Look-ups in named tables: a row name and a column name give one cell, copied from the table.

Dareb:
,Ren,Vub,Rov
Reg,158,162,143
Zamuzof,154,177,188
Vibol,151,168,174
Fevoka,166,135,134
Pidemu,166,131,138
Pofa,169,118,137
Mer,182,96,210
Rivul,153,178,197
Farutod,190,82,202
Lufa,159,157,143
Zov,167,126,137
Gez,210,30,240
Lam,154,178,162
Samikep,186,96,225

Ren of Lufa: 159
Vub of Zamuzof: 177
Ren of Fevoka: 166
Vub of Gez: 30
Vub of Lam: 178
Vub of Mer: 96
Vub of Pidemu: 131
Rov of Samikep: 225
Ren of Farutod: 190
Rov of Lufa: 143
Ren of Gez: 210
Ren of Samikep: 186
Ren of Zov: 167
Rov of Fevoka: 134
Vub of Rivul: 178
Rov of Pofa: 137
Rov of Mer: 210
Rov of Pidemu: 138
Rov of Reg: 143

Dozap
|  | Fusuz | Kazu | Zasi | Kap | Vit | Ligo | Gab |
|---|---|---|---|---|---|---|---|
| Fadalev | 0.25 | 0.06 | -0.11 | -0.20 | 0.10 | -0.07 | 0.15 |
| Narak | -0.12 | -0.10 | -0.16 | -0.01 | 0.11 | 0.20 | -0.18 |
| Guzufi | 0.35 | 0.13 | 0.78 | 0.18 | -0.56 | -0.28 | 0.96 |
| Karun | 0.51 | -0.11 | 0.31 | -0.25 | -0.34 | -0.04 | 0.87 |
| Vodo | -0.03 | -0.33 | -0.11 | -0.05 | -0.07 | 0.23 | -0.36 |
| Ludaned | 0.00 | 0.01 | 0.12 | 0.07 | -0.06 | 0.01 | 0.09 |
| Nune | 0.62 | 0.06 | 0.28 | -0.14 | -0.27 | -0.47 | 0.11 |
| Bidita | -0.01 | 0.13 | 0.25 | 0.16 | -0.10 | -0.06 | 0.28 |
| Sosob | -0.21 | 0.07 | -0.22 | 0.11 | 0.25 | 0.02 | -0.57 |
| Vuk | 0.16 | 0.11 | 0.55 | 0.17 | -0.36 | -0.14 | 0.72 |
| Fetezu | 0.04 | 0.21 | 0.13 | 0.10 | 0.02 | -0.14 | 0.15 |
| Pupefe | -0.01 | 0.09 | 0.26 | 0.17 | -0.13 | -0.06 | 0.21 |
| Ripada | 0.23 | 0.39 | -0.34 | -0.31 | 0.47 | -0.12 | 0.42 |

Kazu of Narak is -0.10
Ligo of Vodo is 0.23
Ligo of Fetezu is -0.14
Zasi of Vuk is 0.55
Gab of Pupefe is 0.21
Ligo of Ludaned is 0.01
Vit of Narak is 0.11
Kap of Vodo is -0.05
Gab of Ripada is 0.42
Zasi of Fetezu is 0.13
Gab of Vuk is 0.72
Which row has the largest Zasi? Guzufi

